Below is a small trained network, with its code and all its weights. Each question gives an input and a target symbol and asks what happens when units are switched off, that is, made to give their printed mean instead of their output.

import numpy as np


def w(rows, s, z=0):
    codes = np.array(rows[::2]) - 128.0
    scale = np.full(codes.shape[1], s)
    scale[-1] = z or s
    return codes * scale


def f(y):
    return np.maximum(y, 0)


def softmax(a):
    e = np.exp(a - a.max(-1, keepdims=True))
    return e / e.sum(-1, keepdims=True)


def log_softmax(a):
    a = a - a.max(-1, keepdims=True)
    return a - np.log(np.exp(a).sum(-1, keepdims=True))


def net(x, mask):
    ids = ['αβδεζημξπσφω'.index(c) for c in x.split()]
    T = len(ids)
    res = E[ids] + P[:T]
    u = 0
    for l in range(3):
        r = res
        for j in range(2):
            rows = slice(2 * j, 2 * j + 2)
            q, k, v = (r @ M[l][rows].T for M in (Q, K, V))
            z = softmax(np.where(np.tri(T) > 0, q @ k.T / 2**0.5, -1e9)) @ v
            o = O[l][rows]
            res = res + np.where(mask[u + j], z, o[:, -1]) @ o[:, :-1]
        u += 2
        y = f(res @ A[l][:, :-1].T + A[l][:, -1])
        res = res + np.where(mask[u : u + 8], y, B[l][:, -1]) @ B[l][:, :-1]
        u += 8
    return log_softmax(res[-1] @ U[:, :-1].T + U[:, -1])


Q, K, V, O, A, B = {}, {}, {}, {}, {}, {}
E = w([
[122,100,122,147,146,54,110,42,189,102,76,129],'α',
[78,73,158,103,99,114,153,121,62,164,90,171],'β',
[70,162,71,116,103,54,157,157,181,86,140,166],'δ',
[186,99,4,147,134,124,158,152,153,148,108,126],'ε',
[117,121,70,110,190,83,160,105,103,157,151,92],'ζ',
[121,83,168,87,87,164,130,143,151,79,102,142],'η',
[128,153,46,124,190,130,66,167,167,183,119,135],'μ',
[151,35,167,109,103,132,123,200,109,123,135,141],'ξ',
[167,123,165,85,126,85,132,114,170,211,146,146],'π',
[95,121,178,84,77,82,168,127,115,110,141,56],'σ',
[159,132,178,124,187,172,164,79,152,133,148,51],'φ',
[90,132,188,68,132,144,111,168,130,105,113,103],'ω',
],0.015)
P = w([
[188,200,117,227,108,138,77,114,57,77,161,145],'0',
[126,153,116,201,95,152,74,176,127,165,113,42],'1',
[121,132,118,166,122,126,90,167,142,164,106,54],'2',
[116,115,124,129,148,109,105,160,147,151,100,80],'3',
[101,95,125,98,160,98,127,144,168,144,99,88],'4',
[91,73,129,64,176,92,144,130,183,138,104,106],'5',
[77,58,120,32,185,78,168,120,204,135,111,128],'6',
[62,38,122,1,194,69,193,105,222,125,114,139],'7',
],0.01)
Q[0] = w([
[133,85,137,116,173,73,168,145,179,154,70,4],'L0H0',
[187,129,111,163,108,138,191,113,106,99,124,155],'L0H0',
[129,156,205,141,71,152,140,112,65,71,178,167],'L0H1',
[80,82,183,98,86,169,134,160,96,97,123,111],'L0H1',
],0.015)
K[0] = w([
[105,71,103,6,179,84,127,159,160,134,110,161],'L0H0',
[115,204,139,178,144,154,35,141,104,152,166,138],'L0H0',
[165,200,109,226,82,156,80,137,105,153,79,89],'L0H1',
[188,201,92,193,58,127,34,110,33,86,160,161],'L0H1',
],0.012)
V[0] = w([
[99,126,61,135,221,145,64,172,127,191,63,147],'L0H0',
[194,56,60,203,67,135,216,75,95,141,35,142],'L0H0',
[123,95,69,137,122,61,170,160,31,251,193,181],'L0H1',
[177,9,104,144,100,183,75,244,160,72,43,254],'L0H1',
],0.0052)
O[0] = w([
[111,158,82,121,107,180,122,79,180,121,174,141,214],'L0H0',
[112,154,180,137,200,101,91,122,168,74,112,29,116],'L0H0',
[84,114,136,113,154,87,2,95,117,75,230,135,181],'L0H1',
[103,140,206,180,192,117,187,150,189,141,189,180,4],'L0H1',
],0.0079,0.0037)
A[0] = w([
[161,195,112,120,58,164,215,105,101,87,138,166,112],'L0N0',
[149,197,130,127,117,101,108,159,31,141,159,218,59],'L0N1',
[200,133,202,90,145,221,138,16,129,188,168,74,138],'L0N2',
[102,159,202,162,140,218,120,12,40,54,115,191,25],'L0N3',
[106,111,118,100,35,111,93,156,163,151,86,80,130],'L0N4',
[127,213,130,147,223,86,106,35,160,60,176,80,44],'L0N5',
[99,205,181,182,164,185,255,153,185,154,159,91,3],'L0N6',
[41,121,128,67,126,179,79,183,147,205,57,128,79],'L0N7',
],0.0062,0.0028)
B[0] = w([
[54,150,161,143,96,166,134,166,167,149,110,118,136],'L0N0',
[142,214,142,132,98,143,114,150,156,135,67,221,144],'L0N1',
[164,121,11,146,170,60,71,164,181,105,160,188,172],'L0N2',
[122,220,113,113,254,145,204,120,96,98,120,42,137],'L0N3',
[154,136,139,126,166,80,167,111,82,84,139,140,253],'L0N4',
[95,132,146,92,73,199,79,123,170,111,136,49,207],'L0N5',
[81,61,168,160,230,130,82,152,129,165,77,199,145],'L0N6',
[172,82,147,153,137,71,184,127,122,105,145,34,227],'L0N7',
],0.0081,0.0048)
Q[1] = w([
[147,131,39,168,180,83,155,152,193,131,103,121],'L1H0',
[128,171,79,107,159,138,93,74,185,199,132,135],'L1H0',
[141,176,73,144,131,112,104,119,147,136,132,163],'L1H1',
[78,154,249,158,62,179,133,113,83,104,156,212],'L1H1',
],0.014)
K[1] = w([
[103,96,130,61,122,94,163,111,167,110,117,145],'L1H0',
[113,72,108,82,135,123,142,115,157,140,141,117],'L1H0',
[104,138,106,106,98,91,110,140,148,160,128,142],'L1H1',
[170,162,122,248,113,140,89,161,97,127,140,110],'L1H1',
],0.019)
V[1] = w([
[118,137,131,180,88,99,89,78,179,113,58,165],'L1H0',
[62,168,168,125,92,83,170,96,109,87,124,141],'L1H0',
[254,117,181,110,117,116,124,104,169,161,165,139],'L1H1',
[155,163,66,184,143,118,117,185,154,114,135,126],'L1H1',
],0.0087)
O[1] = w([
[102,106,185,136,174,154,72,123,183,169,138,9,186],'L1H0',
[143,142,94,151,140,33,74,148,199,121,20,90,5],'L1H0',
[142,195,175,183,88,96,153,2,141,207,151,76,70],'L1H1',
[108,151,151,57,191,64,211,141,166,96,163,192,102],'L1H1',
],0.0071,0.0023)
A[1] = w([
[95,172,71,136,54,210,149,151,158,189,140,234,84],'L1N0',
[122,163,171,59,61,109,214,169,122,101,129,249,76],'L1N1',
[207,128,40,215,161,103,98,186,186,195,180,255,70],'L1N2',
[217,47,106,172,184,143,235,188,62,169,70,112,89],'L1N3',
[170,114,171,120,203,80,140,83,233,165,183,114,127],'L1N4',
[143,151,27,95,109,102,150,53,90,90,117,67,145],'L1N5',
[194,93,21,225,161,220,65,116,168,186,124,153,3],'L1N6',
[63,24,199,140,108,119,108,131,57,139,72,169,55],'L1N7',
],0.0062,0.0027)
B[1] = w([
[94,110,81,100,49,141,171,92,131,148,69,166,140],'L1N0',
[139,110,133,220,123,156,70,158,152,206,89,97,150],'L1N1',
[75,120,118,144,106,114,157,83,2,68,92,177,169],'L1N2',
[136,221,193,19,116,90,207,56,162,94,72,148,177],'L1N3',
[68,123,86,215,147,128,134,161,103,154,103,142,244],'L1N4',
[220,108,156,169,150,149,81,184,168,191,157,227,255],'L1N5',
[93,127,196,149,24,93,18,81,101,146,82,97,159],'L1N6',
[147,190,145,85,128,80,107,166,184,123,232,92,166],'L1N7',
],0.0068,0.0081)
Q[2] = w([
[105,86,202,86,182,141,128,159,107,97,116,113],'L2H0',
[104,146,8,140,196,162,118,96,115,137,56,151],'L2H0',
[147,121,53,127,134,166,103,138,113,132,157,185],'L2H1',
[147,120,230,61,101,120,171,165,113,96,167,100],'L2H1',
],0.012)
K[2] = w([
[146,162,147,145,183,162,116,144,134,46,141,110],'L2H0',
[135,10,96,63,141,111,161,99,185,145,132,116],'L2H0',
[133,75,103,73,102,132,145,145,146,170,151,135],'L2H1',
[151,241,135,158,139,195,101,167,96,97,129,123],'L2H1',
],0.013)
V[2] = w([
[124,128,145,162,209,42,137,28,12,87,117,141],'L2H0',
[183,110,174,231,86,143,168,255,112,129,136,142],'L2H0',
[82,72,137,94,46,23,151,120,89,175,110,168],'L2H1',
[94,178,45,113,173,208,108,112,64,143,49,214],'L2H1',
],0.0052)
O[2] = w([
[112,129,145,106,1,85,86,222,227,138,151,169,186],'L2H0',
[142,165,125,136,131,89,42,23,120,191,60,164,82],'L2H0',
[157,252,185,185,124,194,44,158,109,80,144,95,92],'L2H1',
[83,224,18,159,173,89,123,59,95,153,147,98,250],'L2H1',
],0.0059,0.0023)
A[2] = w([
[152,111,157,62,68,146,196,83,116,116,99,46,8],'L2N0',
[76,187,42,138,113,157,150,107,96,103,200,238,78],'L2N1',
[44,52,138,145,235,144,134,170,138,164,209,154,81],'L2N2',
[241,146,77,86,92,131,140,142,95,97,165,83,156],'L2N3',
[85,182,85,127,135,192,200,85,192,113,222,69,56],'L2N4',
[76,70,191,97,17,173,35,160,173,71,193,78,82],'L2N5',
[52,169,232,143,102,106,162,141,165,159,34,162,3],'L2N6',
[150,139,162,99,3,115,227,87,51,115,121,217,69],'L2N7',
],0.0067,0.005)
B[2] = w([
[123,154,77,237,47,138,123,184,64,137,137,174,161],'L2N0',
[147,2,182,112,98,97,179,148,140,166,77,106,233],'L2N1',
[138,211,184,183,78,148,105,94,90,47,100,110,254],'L2N2',
[87,86,192,60,145,139,86,56,132,112,130,149,236],'L2N3',
[255,158,106,149,97,143,144,187,144,94,126,88,174],'L2N4',
[138,204,96,151,198,200,118,210,31,199,75,156,182],'L2N5',
[211,85,45,97,120,167,155,117,124,149,185,117,188],'L2N6',
[44,176,121,73,147,196,99,133,215,138,150,68,170],'L2N7',
],0.008,0.0064)
U = w([
[81,75,153,170,202,129,94,109,191,171,89,2,57],'α',
[127,137,141,129,174,183,119,188,72,176,116,134,80],'β',
[71,160,26,134,157,38,121,209,146,56,117,182,177],'δ',
[196,175,84,160,131,159,135,128,137,49,199,72,124],'ε',
[130,21,68,96,166,148,75,74,46,86,212,133,229],'ζ',
[133,181,56,166,148,118,157,33,49,168,72,146,103],'η',
[167,47,82,173,39,131,194,175,66,148,107,119,20],'μ',
[63,119,234,174,141,163,176,97,75,88,104,197,154],'ξ',
[155,153,112,222,99,118,89,100,170,201,241,203,253],'π',
[225,147,187,92,58,105,72,127,121,101,41,145,10],'σ',
[188,139,171,73,242,147,214,138,173,166,140,175,140],'φ',
[54,163,105,94,73,172,136,100,150,127,133,114,122],'ω',
],0.0043,0.0033)

Each question gives the input, a string of symbols that net reads in full, and the target symbol t.
The units are the heads (2 rows each of Q, K, V and O) and the neurons (one row each of A and B). Each row of codes is followed by its name. A weight is (code - 128) times the scale printed after its matrix; where a second scale follows, it is the last column's (O, A, B and U).
mask holds one flag per unit, layer by layer, with each layer's heads first. A switched-off unit (its flag False) gives its mean, the last column of its rows in O or B, instead of its output. The means were averaged over made-up inputs and are rounded, as every weight is.
A unit's drop is (log p(t) with every unit on - log p(t) with that unit switched off) / (log p(t) with every unit on - log p(t) with every unit switched off).
The circuit of an input: a set's keep is (log p(t) with only the set's units on - log p(t) with every unit switched off) / (log p(t) with every unit on - log p(t) with every unit switched off). Starting from the 12 units with the biggest drops (on a tie, the unit counted first), units are removed one at a time, each time the one whose removal leaves the highest keep (on an exact tie, the one counted first), for as long as the keep stays at least 0.8.
circuit, biggest first: the units of the circuit, biggest drop first
k most important neurons: the k neurons with the biggest drops, biggest first
k most important neurons of layer l: the k neurons of layer l with the biggest drops, biggest first
heads that matter: for each layer, one digit per head in row order, 1 if its drop is at least 0.15 and else 0, layers parted by /
input ζ β ζ ε ω α, target α: circuit, biggest first	[L1H0]
input δ ξ η δ β, target α: circuit, biggest first	[L1H0; L0N1; L0N7]
input π ε ω π δ δ π, target π: heads that matter	00 / 01 / 00
input μ δ μ, target δ: 2 most important neurons of layer 1	[L1N2; L1N5]
input β ε δ β μ, target β: heads that matter	01 / 01 / 01
input ξ ζ π η η, target π: heads that matter	01 / 01 / 10
input ζ ζ η ε η, target ζ: heads that matter	01 / 00 / 01
input π φ π φ π ζ μ ω, target β: 2 most important neurons	[L2N5; L0N2]
input ζ η ζ ω ξ ζ ω σ, target ζ: 4 most important neurons	[L0N5; L2N3; L0N4; L1N5]
input π μ φ, target μ: 2 most important neurons	[L2N1; L0N2]
input φ δ α β, target ω: 4 most important neurons	[L2N7; L1N3; L0N2; L0N3]
input δ μ η ω η φ, target η: 3 most important neurons	[L0N6; L1N2; L0N2]
input ω ξ φ, target ξ: heads that matter	01 / 11 / 00
input ξ α μ ζ μ ξ μ, target ξ: heads that matter	01 / 00 / 00
input ε σ μ φ ω, target ξ: 3 most important neurons	[L2N2; L0N5; L0N7]
input π δ φ ω ζ β ε, target β: 2 most important neurons	[L2N5; L1N6]
input ε σ φ, target σ: heads that matter	01 / 00 / 00
input π ω π π α φ, target α: 3 most important neurons	[L0N2; L1N6; L1N4]
input β ω η, target δ: most important neuron	[L0N3]
input μ σ ζ ε, target ζ: heads that matter	11 / 00 / 00
input ω π ω ε φ, target ε: heads that matter	10 / 11 / 00
input α ω β, target μ: 2 most important neurons	[L2N0; L0N7]
input π η μ φ μ β, target β: most important neuron	[L2N5]
input η ω ω α ε ω φ, target ω: 2 most important neurons of layer 0	[L0N2; L0N6]
input ζ ε ε α π ξ ζ, target ζ: heads that matter	01 / 11 / 00
input σ δ φ π β φ μ, target φ: 2 most important neurons	[L0N7; L1N3]
input σ ε ω ζ δ β, target σ: 4 most important neurons of layer 1	[L1N3; L1N7; L1N4; L1N5]
input ε ζ β φ, target β: 2 most important neurons	[L2N5; L0N2]
input φ σ ξ σ ε ζ ξ, target ω: most important neuron	[L2N7]
input β δ φ ε μ, target ε: 2 most important neurons of layer 0	[L0N5; L0N7]
